Each row has a class, written after it.
[-24  26 -39 -24 -36 -45  -7  -1   2 -17   8 -10 -21  -1  48  33   0  37
 -21  15 -50  40 -43 -34  -4 -11 -12  34  24 -25  -8   2  26 -17  18] => <60>
[ 10  50 -23 -48 -19 -26  18  40  36  16  25  -6   7  -6  21 -23  19  14
 -28  -5 -37 -29  -7  -8   0  -8   9  15   9  -6  -2  -7   2 -15  32] => <103>
[  7  39 -57   5 -45  12 -12 -15 -52  -4 -20   0  10  34   3  12 -41   7
  23  34 -14  40   4   8  29  10  28  43  -3   8  13 -12  48 -25   7] => <113>
[ 22  -1  10  10  20  -9  -9  32  14 -30  46  35  -2  10  26 -12  58  28
 -17 -12 -46  11 -24  -2   6 -16  13   7  38   1   3   1  13   7   9] => <154>
[ 25  21 -13 -44 -15  -5 -16  17 -40  24 -37   3  26   2  15  26   4 -39
  39  21   0  37 -19 -23 -22   5  -3  31  25  -3  10 -18  -6   8 -12] => <159>
[-10  37  39 -21  38 -76  53 -65  -5  23   5 -78  -6  -8   1   8  -9 -37
  44  -9  40 -78 -43  10  -5  19  20 -26 -52 -19  15  46   4  51 -19] => <159>
[ 42  14   4  33 -32 -12 -21  58  14   7  22  21  19  18  33 -30  35  20
 -27   5 -49 -34 -27   7 -24   7  35   4  23  36 -30   5  14 -15  -5] => <159>
[ 18  22 -24 -23 -12  49 -44  83 -24   3  -6 -37  -2  20  33 -18  17 -32
 -36  66 -40 -40 -19 -19  14  -1 -29  28  41  35 -24 -11 -29 -17   6] => <103>
[-15   4 -30 -36 -27 -21   2 -39 -30  12 -17  -3 -32 -13  26  31 -19 -14
   4  18 -33  30 -13   3  17  -9  -6  35   9 -24  49 -11 -12  11  -8] => <154>
[ 56   6 -40  53 -16 -37 -41 -11 -78 -78  16 -36 -16  39  13   2 -12 -23
   6  35 -19  33 -18   6  -3  25   4 -55  -4 -17 -17  36  58   7 -12] => <113>
[ 13 -22  18  41  10   2  16   3 -33 -21  27   5  -5  38   9  28  15 -16
   9   8 -21  -7  -3  24  27  14   2 -16  27  10 -24  17  11 -27  -8] => <143>
[-105   -2   15   20  -13   54  -23   32   -9   54   12   10  -20    6
  -26  -34  -37   67   17    3  -59  -43   21  -10   -7    1   71    3
    1   98  -53   22   46  -52  -39] => <65>
[-25  63 -52 -49 -27 -17  18 -18 -52  21   1 -46 -37  -8   5  12  -9 -38
   4  69 -23  28  27   1   2  12 -19  30 -13  -1 -17 -10  27 -15 -25] => <143>
[  0   4   8   9 -24 -48 -17 -41 -18 -25  12  33  19   9  29  56 -24  45
  31 -41 -15  30 -39   0  -8  30  17   1  16 -26  49  29  34 -10   1] => <65>
[ 50  24   8  37  -5   1 -41  26 -40 -41  10  -4 -20  27  -3 -34  48 -22
 -34  11 -31   1   4  25 -38  33 -30 -15  22  19  40  22 -21  12  39] => <159>
[ 26  17 -25  15 -42  24 -47  57  32  17  -9 -27  -8   5  18 -50  35 -48
 -17  32 -22 -33 -17  40 -30 -40 -24  20  59  26  -2   2 -37  -2  41] => <154>
[  0  27 -13  20  -2 -42  15  19   6 -24  59   2 -56   8  34 -39  26  29
 -12 -18 -17   3   9  31  28 -12 -44  14  59 -17  14 -10   0  -1  51] => <103>
[ -5 -20  61  14  54  11   4 -31  30  14 -54  -4  -5  18  -8  28  29 -21
  71 -21  59  17 -87  -4 -10 -30  28  42  19 -14  14  36  -8  18  10] => <154>
[ -7  18 -52 -16 -36 -25  34  16 -21  28  30 -32 -25  -5   4 -30  20 -45
 -21  67  24  -1  28  28   3 -51 -30   4   0 -34 -17 -17   5   4   7] => <60>
[ 17  66  -7 -12 -50  11   9  49   1  19  37  -6   5   0  18  -2  33  21
 -22  42 -37 -19  -5   6   5   8  29  17  17  14 -21 -11  40 -18  21] => <26>
[ 15  -8 -45 -58 -10  40 -40  31 -55   2 -55   5  32   9  -9  34  22 -70
  35  81  -6   7 -15 -43 -25   9  -4  16 -23   8 -33   2  15  29 -21] => <113>
[-27   4  65  53  49 -20  -5  -6 -21 -46   8  -2 -34  20  23   4  49  24
  25  -4 -39  19 -16 -10 -30  24  18 -25  14  36 -19  19 -13  -9 -19] => <60>
[  1  -6 -27 -34 -61   6  12  23 -17  47 -31  34  25  21  30  25 -23 -37
  31  42 -25  18   4   4  37 -17 -13  53  29  -7   1 -47 -28 -19   2] => <143>
[ 31  16  30   0 -26   1 -22  -3  15  39  -5   1  20  32  60  -6  13 -54
  44   8 -22 -31 -13  25 -18  -1 -23  33  58  26 -15  14 -26 -31  30] => <26>
[ 31 -30   6  33 -13  27  23  28 -63  -4   6   5   0  27   0  36  25  -9
  -1  19  11  -1   8  11  43  20   9  -6  38 -29  -3 -16   9  -1   5] => <159>
[ 55  37 -46   8 -36   2 -28  32 -75  13 -22 -54  30   3  17 -20  14 -53
   7  57   7  34  21   8 -25  -1  -1 -17   9 -11   4  -8  12  -8 -42] => <65>
[ 41  29 -10  54 -67 -65  -2 -17 -31  -4   4  15  18  -4  38  24  -6  -3
  -7   8 -36  27 -14  43 -30  20  39 -31 -13 -11  27  14  17  -3 -30] => <26>
[-35   1   7 -30  27   5  -2   9   5  38 -39 -20 -26 -17   2 -34   4 -21
  38  50 -39   0  10  -3 -10 -33   7  -2  -4  33   5  -1 -46  -2   1] => <65>
[ 37   6  36  29  33 -18 -12   3  15 -44  41 -14   9  27  31  59  34 -12
  24 -15  -6  -3 -52  21   9  11  19 -33  54 -17  18  37   2   3  17] => <154>
[-26 -21  38 -40  59  17  37 -49  26  19 -17  58  37 -11 -23  50  15   5
  43 -25  32 -41  -3   9  12   3  24  36 -28   6  25   2 -24  25 -11] => <113>
[ 63  12 -41 -48 -28   9 -11   8 -58  -5 -11  20  17   9   7 -16   8 -45
  18  39 -34  17  24  -9  23 -17   2  23  23 -18  20 -39   4  21   4] => <113>
[ 59  11  16  58 -13 -23 -30  19 -84 -42   8  16  14  57  14 -26  39 -38
  13  16 -18  27 -25  16 -12  13   8   3  38 -18  18  19  26  10  17] => <159>
[ 45  22 -34  13 -15   3 -31  -9 -56 -32  -7 -20  14  30  25  20 -30 -38
  -6  18  10   8  -8  17   2  32 -23   4   8   6  22   8   3 -29 -15] => <103>
[ 18  17 -56  -7 -12 -47  -6 -31 -34 -56  24  14  -1  15  20  59 -35   3
   5 -12   9  55 -22  14  -2  32 -27  -6   1 -24  27  22  43 -30  18] => <103>
[-73  -3  60 -19  30 -46  76 -14  32  23   6   0 -27   3   6  20  22  -2
  59  55  15 -74 -97   7  23 -27  35  37 -31   0 -59  19  14  12   0] => <143>
[-47  30 -13 -17  17  23  -6  -1  -6  -8  -4   4 -30  -3 -19  -4 -24  57
  -7  21 -69   0 -12  -3  32 -13  41  36  -3  52  24  -3   9  -6  15] => <113>
[ -3  27   4  16 -47 -40 -21 -45 -44 -27  24 -19 -29  19  34  14 -24  -8
   8  -5 -33   9  11   8   0  36 -28 -15  34 -35   4  23  27  -8  22] => <26>
[-15  11 -32  10   5 -72   8  -1  24  -1  23 -35 -53 -28  42 -91 -10  18
 -41  15 -74  28  40  17 -14 -44   1 -45 -13  13 -32 -22 -36 -24 -35] => <154>
[ 41  18 -17  41 -15 -57 -20 -16 -45 -52  31  -8 -12  31  33 -28 -17 -20
 -22  33 -28  12 -35  29   7  -5 -21  -2  -4   2   6  15  17  -5 -24] => <143>
[-36  26  37 -13  14   4   3  24  17  19   3 -11  42  18  36  35  51   1
  11  -6 -39 -43 -47  -7  -7  13  27  37  28  13 -11  23 -10 -15  11] => <154>
[-46  66 -47 -54 -26 -37  -1 -17   0  37  -4 -25 -20 -27  23   6 -31  28
  11  15 -56 -16 -24  -2  15 -14   9  60  -4  26  41  -4   7  32   0] => <113>
[-33 -16 -14  60 -29   6  13  23  24  65 -37   1  22 -25 -13 -32  15  10
  -8  -4 -33  -7  44  41 -20 -54  74  -3  33 -10 -33   5   1 -38 -26] => <65>
[ 16   1  18  69  15 -43 -12 -26 -49 -34   2  12  13  32   8   6   6   3
  21 -29   1  33 -20  20 -25  27  20 -13   4  -1  11  33  28  -1 -18] => <159>
[-49  17   8 -32  18  23 -25   7  18  16   3 -56 -36   5  -6  58 -19 -23
  51  49  20 -35 -29 -10   5  -2   7  -6  34   5 -45  37  11   9   5] => <113>
[ 34  26 -44 -44 -69   0  -1  12 -15  33   1  -5   1  12  22 -11 -24 -11
  -5  20  -4  17   7 -17   9 -18 -11  26   6  -1  23 -34   0  -7   3] => <60>
[ 51  42 -25 -17 -20  18   6   8 -42  42 -26 -17  21  -4  -2  14  11 -36
 -15  32  21  24   6  25 -11   1  10  39  10   4  44 -20 -18 -11 -20] => <159>
[  7   6  10  15 -20 -45  -9   3 -36 -17  27  -7 -18  18  18   2  -9   0
   2   2  12  16 -14  11  -5  13 -23 -14  31 -34   3   4   2   3   8] => <159>
[  11   40  -12   -3  -22   17  -47   -2    1  -23  -21  -35   16   12
   14  -48  -17   -2 -100   49  -25  -30   11   -6  -23    9  -29   11
  -50   22   31   -9  -65  -13  -22] => <60>
[-114   16   -4   -7   30  -25    3    0   30   17   45  -19  -21   -3
   26   58  -32   23   47   23  -20  -37  -47    8   44  -15   12    6
    3   25    3   28   16   41  -12] => <154>
[ 17  16  -4  12   1  -2 -53 -32 -50 -47  12  29   1  46  -4  26  -7 -23
  21   6 -18  37   8  10 -17  34  -4  -4  12  -4  32  39  22   2  13] => <113>
[-18  37  34  -4 -30 -67 -32 -52  10  -1  -4 -10  -8   2  60  51 -12 -12
  28 -12 -37   4 -31   2 -59  46 -12  -8  17 -10  -5  49  -7 -16  -1] => <26>
[ -8 -23 -12  25 -33  -5  34  -9 -19  -9 -14  29 -49  -3  -2  -3   4  45
  12  -1 -64   7  26  17  27   8  42  -4  11   9 -11 -26   8 -20  23] => <113>
[-27  10 -14 -34   7  20  18  -4  38  64 -58 -17 -19  -4 -34  -4  -6 -30
  14  37  13 -15 -42 -10   5 -46  15  58 -38  16   6  20  -3  26   0] => <143>
[ 37  22  65  -6  22  23 -26 -23  34   8 -33  12  18   7  -5  -3  22  -8
  32 -44  12   9  21   6 -49   7  33  13  58  -2 -12   1 -41 -41  -2] => <113>
[ 24  17 -17  51 -64  44 -31  36 -67  17  -3 -11 -52  36 -42 -56  -9 -31
 -27  27 -21  53  61  34 -20  -6  10 -11  41  27 -14  -3  13 -55  -7] => <143>
[ 13  14   4  34 -11 -23 -32 -45 -75 -50   8 -10  -9  27   3  -1  -4 -23
  -4 -13 -40  29  11   5 -25  39  24 -35  -7 -14  20  33  28  -6 -31] => <154>
[-48  76   6 -84 -47   6  10  17  -4  42  30 -12   5 -16   1  47  14   0
  17  14  46   3   1  -8 -25   2 -26  55  50 -24   8 -28   0 -12  18] => <60>
[ -2  50  11   8  -7 -87  -6 -49 -50 -32  19 -37 -13   9  31  34   3 -24
  16   5   2   5 -36  23 -50  51 -18 -13   0 -28  12  45  15  -1  -2] => <159>
[  55   18   -6   20  -42   -3  -34    6 -107    0  -46  -38   -7   22
   48   -3   13  -45   28   57  -53   50  -20    4  -22    9   16   18
   55    5    6    0   -2  -51  -23] => <65>
[ 18  -7  31   5 -16 -10  -7 -34  17  16 -20  26   7  -9 -17 -28  12 -33
  30 -59   1   6  15  40 -74 -11  30 -12  32  11  -2  11 -19 -41   2] => <154>
[ 43   1 -46 -16 -71  35 -27  24 -42  24 -35  12  34   6  28  10  12 -40
  -9  27 -18  -1 -17  -8  30 -26   3  72  50 -35  27 -37   7  23 -12] => <154>
[-11  13  26 -33   9   6   9  21  33  12  -1  12  46  -6  17   5  38  -2
  12  -6 -18 -37 -23  -5 -16  -4  26  18  11  12 -23 -12 -18 -14  -4] => <154>
[ 19  43  15  37  -8 -39 -10 -18 -52 -48  11  -4 -12  44   2 -21  11  -6
  -7  15 -23  38 -11   0 -14  35   6  -5 -25 -10   4  22  29  -9 -14] => <143>
[-27  36 -52 -41 -81 -27   9   6 -29  61  -1 -44 -12 -22  22 -15 -47 -20
  -3  32  -5  -1  25  -2   1 -36  -6  16  13 -12  -5 -39  -5  -2 -36] => <60>
